Below is a small trained network, with its code and all its weights. Each question gives an input and a target symbol and asks what happens when units are switched off, that is, made to give their printed mean instead of their output.

import numpy as np


def w(rows, s, z=0):
    codes = np.array(rows[::2]) - 128.0
    scale = np.full(codes.shape[1], s)
    scale[-1] = z or s
    return codes * scale


def f(y):
    return y / 2 * (1 + np.tanh(0.7978845608 * (y + 0.044715 * y**3)))


def softmax(a):
    e = np.exp(a - a.max(-1, keepdims=True))
    return e / e.sum(-1, keepdims=True)


def log_softmax(a):
    a = a - a.max(-1, keepdims=True)
    return a - np.log(np.exp(a).sum(-1, keepdims=True))


def net(x, mask):
    ids = ['γεθλμξπτφ'.index(c) for c in x.split()]
    T = len(ids)
    res = E[ids] + P[:T]
    u = 0
    for l in range(2):
        q, k, v = (res @ M[l].T for M in (Q, K, V))
        z = softmax(np.where(np.tri(T) > 0, q @ k.T / 4**0.5, -1e9)) @ v
        res = res + np.where(mask[u], z, O[l][:, -1]) @ O[l][:, :-1]
        u += 1
        y = f(res @ A[l][:, :-1].T + A[l][:, -1])
        res = res + np.where(mask[u : u + 4], y, B[l][:, -1]) @ B[l][:, :-1]
        u += 4
    return log_softmax(res[-1] @ U[:, :-1].T + U[:, -1])


Q, K, V, O, A, B = {}, {}, {}, {}, {}, {}
E = w([
[112,104,103],'γ',
[20,165,125],'ε',
[154,91,238],'θ',
[128,146,128],'λ',
[159,166,148],'μ',
[137,160,133],'ξ',
[255,116,166],'π',
[103,170,58],'τ',
[145,96,171],'φ',
],0.0084)
P = w([
[108,87,94],'0',
[89,194,254],'1',
[182,153,64],'2',
[73,202,243],'3',
[183,153,64],'4',
[55,199,241],'5',
[187,162,70],'6',
[35,198,238],'7',
[201,167,69],'8',
[8,200,237],'9',
[210,176,75],'10',
],0.0086)
Q[0] = w([
[98,70,216],'L0H1',
[149,254,98],'L0H1',
[189,102,110],'L0H1',
[88,161,144],'L0H1',
],0.0071)
K[0] = w([
[228,10,158],'L0H1',
[3,122,106],'L0H1',
[119,250,212],'L0H1',
[121,41,76],'L0H1',
],0.0059)
V[0] = w([
[241,117,159],'L0H1',
[174,11,223],'L0H1',
[157,255,198],'L0H1',
[178,182,228],'L0H1',
],0.0069)
O[0] = w([
[255,105,172,100],'L0H1',
[141,58,215,55],'L0H1',
[163,216,153,252],'L0H1',
[176,173,189,197],'L0H1',
],0.008,0.0028)
A[0] = w([
[83,90,163,210],'L0N1',
[121,2,66,86],'L0N2',
[137,149,249,4],'L0N3',
[208,129,20,227],'L0N4',
],0.0099,0.0039)
B[0] = w([
[172,204,248,156],'L0N1',
[53,2,48,127],'L0N2',
[13,155,16,210],'L0N3',
[245,199,37,254],'L0N4',
],0.0069,0.0048)
Q[1] = w([
[2,148,228],'L1H1',
[56,120,205],'L1H1',
[93,85,39],'L1H1',
[212,69,60],'L1H1',
],0.007)
K[1] = w([
[130,26,106],'L1H1',
[138,36,118],'L1H1',
[162,191,57],'L1H1',
[152,255,160],'L1H1',
],0.0092)
V[1] = w([
[2,178,153],'L1H1',
[117,40,28],'L1H1',
[126,204,152],'L1H1',
[126,61,247],'L1H1',
],0.0079)
O[1] = w([
[86,142,252,150],'L1H1',
[210,81,127,174],'L1H1',
[44,117,143,142],'L1H1',
[139,255,124,1],'L1H1',
],0.0091,0.0077)
A[1] = w([
[184,231,104,34],'L1N1',
[6,183,182,252],'L1N2',
[30,238,7,247],'L1N3',
[131,174,254,39],'L1N4',
],0.0068,0.0018)
B[1] = w([
[149,154,35,187],'L1N1',
[79,158,145,230],'L1N2',
[117,4,93,254],'L1N3',
[149,206,127,188],'L1N4',
],0.013,0.0057)
U = w([
[131,177,178,183],'γ',
[91,114,149,153],'ε',
[110,86,44,70],'θ',
[2,71,133,132],'λ',
[229,135,163,110],'μ',
[203,208,65,98],'ξ',
[144,149,144,253],'π',
[70,168,75,35],'τ',
[151,35,210,125],'φ',
],0.0079,0.0061)

Each question gives the input, a string of symbols that net reads in full, and the target symbol t.
The units are the heads (4 rows each of Q, K, V and O) and the neurons (one row each of A and B). Each row of codes is followed by its name. A weight is (code - 128) times the scale printed after its matrix; where a second scale follows, it is the last column's (O, A, B and U).
mask holds one flag per unit, layer by layer, with each layer's heads first. A switched-off unit (its flag False) gives its mean, the last column of its rows in O or B, instead of its output. The means were averaged over made-up inputs and are rounded, as every weight is.
A unit's drop is (log p(t) with every unit on - log p(t) with that unit switched off) / (log p(t) with every unit on - log p(t) with every unit switched off).
The circuit of an input: a set's keep is (log p(t) with only the set's units on - log p(t) with every unit switched off) / (log p(t) with every unit on - log p(t) with every unit switched off). Starting from all 10 units, units are removed one at a time, each time the one whose removal leaves the highest keep (on an exact tie, the one counted first), for as long as the keep stays at least 0.8.
units of the circuit, in order: the units of the circuit, biggest drop first
k most important neurons: the k neurons with the biggest drops, biggest first
k most important neurons of layer l: the k neurons of layer l with the biggest drops, biggest first
input μ π ε γ λ ξ ε ε τ τ, target λ: units of the circuit, in order -> L1H1, L1N3
input τ φ μ τ ξ μ φ θ, target φ: 2 most important neurons -> L0N2, L0N4
input θ θ ξ, target γ: most important neuron -> L0N3
input ε γ γ ξ μ ε ε π, target γ: 4 most important neurons -> L0N4, L1N4, L1N3, L0N1
input τ θ π θ ε τ, target φ: 2 most important neurons -> L0N2, L0N4
input ε π λ τ μ τ ε π, target γ: units of the circuit, in order -> L1H1, L0N4, L1N4, L1N3
input γ τ π ξ, target μ: units of the circuit, in order -> L0H1, L1H1, L0N2
input μ ε ε ε ε ε τ ε ξ, target λ: units of the circuit, in order -> L1H1, L0N1
input τ ε ε π τ τ γ π π γ, target φ: units of the circuit, in order -> L0H1, L1H1, L0N2
input φ γ τ π ξ ξ τ γ φ γ, target ξ: units of the circuit, in order -> L0H1, L1H1, L0N2, L0N3
input φ π μ τ, target ξ: 2 most important neurons -> L0N2, L1N1
input π γ τ φ, target θ: 2 most important neurons of layer 0 -> L0N3, L0N2
input τ ε γ φ τ π ε γ φ π π, target ξ: units of the circuit, in order -> L0N4, L1N1
input π τ θ ξ ξ π τ ε, target θ: units of the circuit, in order -> L1H1, L0H1, L1N3
input π ε μ τ φ θ φ π τ μ, target θ: 2 most important neurons -> L1N3, L0N3
input ε λ λ ξ λ ε γ, target λ: units of the circuit, in order -> L1H1
input π μ μ π ξ γ π τ μ γ ξ, target θ: units of the circuit, in order -> L1H1, L0N4, L1N3
input ε λ γ μ π ε ξ π ε ξ, target γ: 2 most important neurons -> L1N4, L0N4
input ε ξ λ π θ π θ ξ τ ε, target γ: 3 most important neurons of layer 0 -> L0N1, L0N4, L0N2
input γ ε λ, target λ: 2 most important neurons -> L0N1, L1N3
